[[-0.45  0.46  1.16  1.88  1.84 -0.14  1.38  1.18 -1.06]
 [-2.26  0.64  0.19 -1.12  0.45 -0.27 -1.61  1.40  0.85]
 [-1.33  1.96 -0.66  0.85  2.68  5.51 -0.88  1.27 -1.19]
 [ 0.69 -2.39 -0.03 -1.11  1.38  1.47  0.90 -0.66  0.86]]
->
[[-1.06  1.18  1.38 -0.14  1.84  1.88  1.16  0.46 -0.45]
 [ 0.85  1.40 -1.61 -0.27  0.45 -1.12  0.19  0.64 -2.26]
 [-1.19  1.27 -0.88  5.51  2.68  0.85 -0.66  1.96 -1.33]
 [ 0.86 -0.66  0.90  1.47  1.38 -1.11 -0.03 -2.39  0.69]]

[[ 1.94  0.68  1.88 -2.37  0.71 -0.25  4.72  0.29 -2.93  0.78  3.70  2.16
  -3.01 -6.00  0.33]
 [-4.02  2.06 -0.41  2.96 -2.42 -0.66 -2.39 -0.28  0.06  1.75 -0.01  0.78
   3.00  1.93 -0.56]
 [-0.65  5.05 -2.99  0.93 -0.24  5.06  0.17 -0.26 -6.04  1.89 -0.68  0.24
  -6.75  0.35 -1.36]
 [-1.16 -3.75  1.09 -3.66  7.32 -3.43  6.13  0.03 -2.22  4.97  5.68  0.24
  -2.82 -0.17 -0.72]
 [ 7.23  1.11 -2.82  2.86  1.89 -2.69  0.53  0.17  1.11 -2.37  0.53  0.43
  -0.09 -1.92 -2.42]]
->
[[ 0.33 -6.00 -3.01  2.16  3.70  0.78 -2.93  0.29  4.72 -0.25  0.71 -2.37
   1.88  0.68  1.94]
 [-0.56  1.93  3.00  0.78 -0.01  1.75  0.06 -0.28 -2.39 -0.66 -2.42  2.96
  -0.41  2.06 -4.02]
 [-1.36  0.35 -6.75  0.24 -0.68  1.89 -6.04 -0.26  0.17  5.06 -0.24  0.93
  -2.99  5.05 -0.65]
 [-0.72 -0.17 -2.82  0.24  5.68  4.97 -2.22  0.03  6.13 -3.43  7.32 -3.66
   1.09 -3.75 -1.16]
 [-2.42 -1.92 -0.09  0.43  0.53 -2.37  1.11  0.17  0.53 -2.69  1.89  2.86
  -2.82  1.11  7.23]]

[[ 0.26 -3.77  4.79 -1.76  5.27 -4.76 -5.17 -5.40 -3.90  1.10  1.00 -3.93]
 [ 5.01  2.94 -5.47 -4.75  3.04 -3.18 -2.97 -5.30  6.90  1.49 -0.33  4.20]]
->
[[-3.93  1.00  1.10 -3.90 -5.40 -5.17 -4.76  5.27 -1.76  4.79 -3.77  0.26]
 [ 4.20 -0.33  1.49  6.90 -5.30 -2.97 -3.18  3.04 -4.75 -5.47  2.94  5.01]]

[[ 0.51  6.38]
 [-3.42  2.34]
 [-2.57  4.54]
 [-4.58  2.44]
 [-5.33  2.18]
 [-1.29  4.63]]
->
[[ 6.38  0.51]
 [ 2.34 -3.42]
 [ 4.54 -2.57]
 [ 2.44 -4.58]
 [ 2.18 -5.33]
 [ 4.63 -1.29]]

[[-2.67 -5.75  1.30 -5.09 -2.67 -3.95  3.41  5.03  2.74 -0.60 -4.44  4.35
   2.57 -6.11 -1.17 -2.04]
 [ 1.15  5.80 -3.19  1.44 -6.07 -6.25 -2.11 -5.17 -1.32  2.53 -3.57  5.78
  -1.26  2.76 -3.89  3.68]
 [-4.37  4.73 -1.53  1.37 -3.77 -2.06 -1.28 -5.19 -5.07  5.62 -1.13 -0.87
   0.10 -2.73 -0.16  3.84]
 [ 2.62 -2.55 -4.27 -5.99 -4.09 -5.56  2.96 -1.57  3.79 -2.16  6.08 -3.38
  -1.78  1.37  6.34 -4.04]]
->
[[-2.04 -1.17 -6.11  2.57  4.35 -4.44 -0.60  2.74  5.03  3.41 -3.95 -2.67
  -5.09  1.30 -5.75 -2.67]
 [ 3.68 -3.89  2.76 -1.26  5.78 -3.57  2.53 -1.32 -5.17 -2.11 -6.25 -6.07
   1.44 -3.19  5.80  1.15]
 [ 3.84 -0.16 -2.73  0.10 -0.87 -1.13  5.62 -5.07 -5.19 -1.28 -2.06 -3.77
   1.37 -1.53  4.73 -4.37]
 [-4.04  6.34  1.37 -1.78 -3.38  6.08 -2.16  3.79 -1.57  2.96 -5.56 -4.09
  -5.99 -4.27 -2.55  2.62]]

[[-1.03 -2.93]
 [-1.68  6.16]]
->
[[-2.93 -1.03]
 [ 6.16 -1.68]]

[[-5.03  2.42]
 [-3.32  4.51]
 [-2.63  5.74]
 [-3.91  3.67]
 [-4.83  2.58]]
->
[[ 2.42 -5.03]
 [ 4.51 -3.32]
 [ 5.74 -2.63]
 [ 3.67 -3.91]
 [ 2.58 -4.83]]

[[-0.01 -0.74 -0.99 -0.75 -2.29  1.39 -5.98  3.49 -0.30 -5.64]
 [ 2.18 -1.61  0.47  3.32  3.58 -1.08  7.11  1.86 -5.30 -4.08]]
->
[[-5.64 -0.30  3.49 -5.98  1.39 -2.29 -0.75 -0.99 -0.74 -0.01]
 [-4.08 -5.30  1.86  7.11 -1.08  3.58  3.32  0.47 -1.61  2.18]]

[[ 1.06 -1.82 -3.97  5.13 -3.01  1.28  0.86 -1.50  1.55  1.04]
 [ 1.29  1.42 -4.15 -5.58  6.69 -1.45 -3.47  2.10 -1.09  1.56]
 [ 2.38 -3.61  2.22  2.02 -1.33  4.55  0.83  1.44 -2.35 -2.81]
 [-0.07  0.40  2.49  3.30 -3.31  1.70  2.56 -2.96 -0.66 -1.53]
 [-0.66 -2.31  0.66 -2.63  1.38  0.40 -1.82  3.97 -0.10 -0.40]
 [-3.30  0.55 -2.01  1.62 -2.11 -4.59 -0.53  0.33  3.80  2.68]]
->
[[ 1.04  1.55 -1.50  0.86  1.28 -3.01  5.13 -3.97 -1.82  1.06]
 [ 1.56 -1.09  2.10 -3.47 -1.45  6.69 -5.58 -4.15  1.42  1.29]
 [-2.81 -2.35  1.44  0.83  4.55 -1.33  2.02  2.22 -3.61  2.38]
 [-1.53 -0.66 -2.96  2.56  1.70 -3.31  3.30  2.49  0.40 -0.07]
 [-0.40 -0.10  3.97 -1.82  0.40  1.38 -2.63  0.66 -2.31 -0.66]
 [ 2.68  3.80  0.33 -0.53 -4.59 -2.11  1.62 -2.01  0.55 -3.30]]
